Below is a small trained network, with its code and all its weights. Each question gives an input and a target symbol and asks what happens when units are switched off, that is, made to give their printed mean instead of their output.

import numpy as np


def w(rows, s, z=0):
    codes = np.array(rows[::2]) - 128.0
    scale = np.full(codes.shape[1], s)
    scale[-1] = z or s
    return codes * scale


def f(y):
    return y / 2 * (1 + np.tanh(0.7978845608 * (y + 0.044715 * y**3)))


def softmax(a):
    e = np.exp(a - a.max(-1, keepdims=True))
    return e / e.sum(-1, keepdims=True)


def log_softmax(a):
    a = a - a.max(-1, keepdims=True)
    return a - np.log(np.exp(a).sum(-1, keepdims=True))


def net(x, mask):
    ids = ['ΛΠΨΩαβζηθτ'.index(c) for c in x.split()]
    T = len(ids)
    res = E[ids] + P[:T]
    u = 0
    for l in range(2):
        q, k, v = (res @ M[l].T for M in (Q, K, V))
        z = softmax(np.where(np.tri(T) > 0, q @ k.T / 4**0.5, -1e9)) @ v
        res = res + np.where(mask[u], z, O[l][:, -1]) @ O[l][:, :-1]
        u += 1
        y = f(res @ A[l][:, :-1].T + A[l][:, -1])
        res = res + np.where(mask[u : u + 16], y, B[l][:, -1]) @ B[l][:, :-1]
        u += 16
    return log_softmax(res[-1] @ U[:, :-1].T + U[:, -1])


Q, K, V, O, A, B = {}, {}, {}, {}, {}, {}
E = w([
[119,208,108,144,204],'Λ',
[90,29,146,94,88],'Π',
[96,137,191,192,176],'Ψ',
[102,135,129,214,44],'Ω',
[120,214,135,121,201],'α',
[110,100,176,61,118],'β',
[131,48,3,152,245],'ζ',
[119,167,124,96,191],'η',
[43,131,23,125,99],'θ',
[102,79,171,70,98],'τ',
],0.018)
P = w([
[81,254,73,62,90],'0',
[116,158,86,132,86],'1',
[138,132,114,128,79],'2',
[181,150,152,119,68],'3',
[161,132,140,123,94],'4',
[162,127,145,123,102],'5',
[158,123,148,125,112],'6',
[148,116,143,127,127],'7',
[161,125,157,132,123],'8',
],0.011)
Q[0] = w([
[125,69,164,157,61],'L0H0',
[77,93,143,189,35],'L0H0',
[173,9,210,82,96],'L0H0',
[172,79,3,47,165],'L0H0',
],0.0063)
K[0] = w([
[116,68,83,154,89],'L0H0',
[87,178,31,101,1],'L0H0',
[120,41,192,87,198],'L0H0',
[155,107,31,85,96],'L0H0',
],0.0057)
V[0] = w([
[115,131,62,84,126],'L0H0',
[99,146,116,110,76],'L0H0',
[86,77,121,173,77],'L0H0',
[255,143,117,105,145],'L0H0',
],0.0099)
O[0] = w([
[111,182,254,106,122,186],'L0H0',
[161,146,140,129,70,158],'L0H0',
[173,242,174,152,110,138],'L0H0',
[51,99,146,197,77,2],'L0H0',
],0.0083,0.0041)
A[0] = w([
[133,84,165,65,79,254],'L0N0',
[45,185,114,126,94,43],'L0N1',
[254,94,181,137,113,146],'L0N2',
[210,30,25,125,123,132],'L0N3',
[110,159,229,153,76,71],'L0N4',
[192,141,10,73,122,134],'L0N5',
[142,155,87,26,164,191],'L0N6',
[96,217,203,178,73,52],'L0N7',
[198,33,52,119,42,189],'L0N8',
[52,161,165,235,92,163],'L0N9',
[162,184,48,55,113,47],'L0N10',
[77,137,57,127,107,70],'L0N11',
[39,178,158,72,105,79],'L0N12',
[157,76,167,195,214,78],'L0N13',
[50,180,86,193,193,187],'L0N14',
[206,149,106,125,220,101],'L0N15',
],0.0093,0.0054)
B[0] = w([
[133,121,186,111,173,217],'L0N0',
[166,143,67,168,97,135],'L0N1',
[111,54,86,96,220,171],'L0N2',
[158,210,176,108,128,170],'L0N3',
[83,180,74,131,112,159],'L0N4',
[88,231,150,72,131,176],'L0N5',
[160,202,147,138,119,243],'L0N6',
[90,174,96,165,107,166],'L0N7',
[90,206,150,121,75,155],'L0N8',
[51,254,189,127,96,169],'L0N9',
[127,138,97,194,141,157],'L0N10',
[91,158,76,42,65,121],'L0N11',
[189,71,127,126,102,171],'L0N12',
[179,64,100,184,146,206],'L0N13',
[164,106,182,74,124,254],'L0N14',
[254,130,102,78,92,202],'L0N15',
],0.0077,0.0061)
Q[1] = w([
[109,108,183,136,115],'L1H0',
[179,147,104,197,192],'L1H0',
[7,92,126,163,150],'L1H0',
[255,104,105,160,157],'L1H0',
],0.0091)
K[1] = w([
[100,145,161,54,105],'L1H0',
[120,143,145,219,147],'L1H0',
[9,137,139,95,94],'L1H0',
[198,93,137,187,165],'L1H0',
],0.012)
V[1] = w([
[97,168,253,78,122],'L1H0',
[128,91,113,114,121],'L1H0',
[203,119,107,217,128],'L1H0',
[99,127,46,84,116],'L1H0',
],0.011)
O[1] = w([
[118,146,111,102,235,254],'L1H0',
[84,41,65,74,121,72],'L1H0',
[85,3,163,89,153,134],'L1H0',
[231,152,98,91,110,66],'L1H0',
],0.0058,0.0086)
A[1] = w([
[139,86,115,154,109,28],'L1N0',
[152,103,109,159,153,85],'L1N1',
[168,83,119,87,115,134],'L1N2',
[108,128,81,192,132,71],'L1N3',
[131,67,123,158,120,23],'L1N4',
[113,162,126,145,71,189],'L1N5',
[138,82,145,111,159,202],'L1N6',
[89,116,158,195,143,201],'L1N7',
[73,129,177,164,79,102],'L1N8',
[119,7,110,168,103,24],'L1N9',
[115,83,97,149,140,120],'L1N10',
[102,142,92,145,90,161],'L1N11',
[152,71,151,162,124,129],'L1N12',
[144,51,118,172,130,122],'L1N13',
[119,69,124,131,98,2],'L1N14',
[98,79,198,87,64,247],'L1N15',
],0.018,0.0036)
B[1] = w([
[111,133,116,147,67,132],'L1N0',
[67,133,94,134,133,159],'L1N1',
[148,195,128,120,106,172],'L1N2',
[154,157,135,148,112,137],'L1N3',
[105,97,162,141,63,154],'L1N4',
[92,99,125,138,146,198],'L1N5',
[109,111,109,124,152,254],'L1N6',
[185,192,79,79,113,214],'L1N7',
[120,128,178,189,146,150],'L1N8',
[137,145,222,91,26,177],'L1N9',
[110,80,148,137,85,146],'L1N10',
[75,118,100,111,99,164],'L1N11',
[120,86,99,139,156,187],'L1N12',
[76,72,149,167,137,188],'L1N13',
[181,184,122,98,10,133],'L1N14',
[180,174,132,117,110,151],'L1N15',
],0.013,0.0091)
U = w([
[153,125,111,104,126,55],'Λ',
[177,119,90,114,112,98],'Π',
[99,73,92,121,254,253],'Ψ',
[135,135,143,167,146,65],'Ω',
[168,124,100,104,113,66],'α',
[153,124,99,99,119,68],'β',
[77,65,178,96,158,174],'ζ',
[223,192,199,40,145,166],'η',
[82,137,22,13,94,79],'θ',
[159,125,104,107,119,69],'τ',
],0.0088,0.0073)

Each question gives the input, a string of symbols that net reads in full, and the target symbol t.
The units are the heads (4 rows each of Q, K, V and O) and the neurons (one row each of A and B). Each row of codes is followed by its name. A weight is (code - 128) times the scale printed after its matrix; where a second scale follows, it is the last column's (O, A, B and U).
mask holds one flag per unit, layer by layer, with each layer's heads first. A switched-off unit (its flag False) gives its mean, the last column of its rows in O or B, instead of its output. The means were averaged over made-up inputs and are rounded, as every weight is.
A unit's drop is (log p(t) with every unit on - log p(t) with that unit switched off) / (log p(t) with every unit on - log p(t) with every unit switched off).
The circuit of an input: a set's keep is (log p(t) with only the set's units on - log p(t) with every unit switched off) / (log p(t) with every unit on - log p(t) with every unit switched off). Starting from the 12 units with the biggest drops (on a tie, the unit counted first), units are removed one at a time, each time the one whose removal leaves the highest keep (on an exact tie, the one counted first), for as long as the keep stays at least 0.8.
units of the circuit, in order: the units of the circuit, biggest drop first
k most important neurons: the k neurons with the biggest drops, biggest first
k most important neurons of layer l: the k neurons of layer l with the biggest drops, biggest first
drop when u is switched off: that unit's drop, to one decimal
input θ θ η Ψ Π θ, target η: units of the circuit, in order	[L0H0]
input η ζ α Ψ Ψ Ψ α, target Ψ: 3 most important neurons	[L0N9; L1N7; L1N9]
input θ θ Λ Ψ η Ψ ζ ζ Λ, target Ψ: 2 most important neurons of layer 0	[L0N3; L0N5]
input Π θ Ψ Π Π η Λ η, target Ψ: 2 most important neurons	[L1N7; L1N9]
input η Π Ω Ω θ β θ θ β, target Ψ: units of the circuit, in order	[L0N2; L1N9; L1N6]
input Π Ψ Ω Π, target Ψ: 2 most important neurons of layer 0	[L0N2; L0N0]
input ζ θ ζ τ ζ, target ζ: units of the circuit, in order	[L1H0; L1N9; L1N13]
input Ψ τ β τ, target Ψ: units of the circuit, in order	[L0N2; L1N7; L1N9]
input Ψ Ψ Ψ τ Π η Ψ η Π, target Ψ: units of the circuit, in order	[L1H0; L1N9]
input Ψ Ψ Ψ Ψ β τ β, target Ψ: units of the circuit, in order	[L1H0; L1N7; L1N9]
input Π Π Ψ Λ ζ, target η: 3 most important neurons	[L0N5; L0N3; L0N15]
input Λ Ω β α Π Ψ Ψ ζ α, target Ψ: 2 most important neurons	[L0N3; L0N8]
input Ψ Π Ψ ζ η Ψ β Ψ, target ζ: 3 most important neurons	[L0N13; L1N13; L1N9]
input η ζ Ψ ζ Ψ Π, target η: units of the circuit, in order	[L1N15]
input β τ β Ψ Ω, target Ω: 2 most important neurons	[L1N8; L0N9]
input ζ Ψ η ζ Ψ Ψ Ω θ η, target Ψ: 4 most important neurons of layer 0	[L0N8; L0N3; L0N9; L0N11]
input ζ ζ Ψ Ψ ζ Ψ ζ Ω, target Ω: 3 most important neurons	[L1N8; L1N5; L0N9]
input β Ψ η τ τ, target Ψ: 3 most important neurons of layer 0	[L0N0; L0N2; L0N15]
input Ψ β Π, target η: drop when L0N8 is switched off	0.6
input θ Ψ β ζ ζ θ Λ α Λ, target Ψ: drop when L0N13 is switched off	0.0
input α Ψ Ψ, target Ψ: drop when L0N5 is switched off	0.4
input Ψ β Λ Ψ Ψ Ψ Ψ, target ζ: most important neuron	[L1N13]
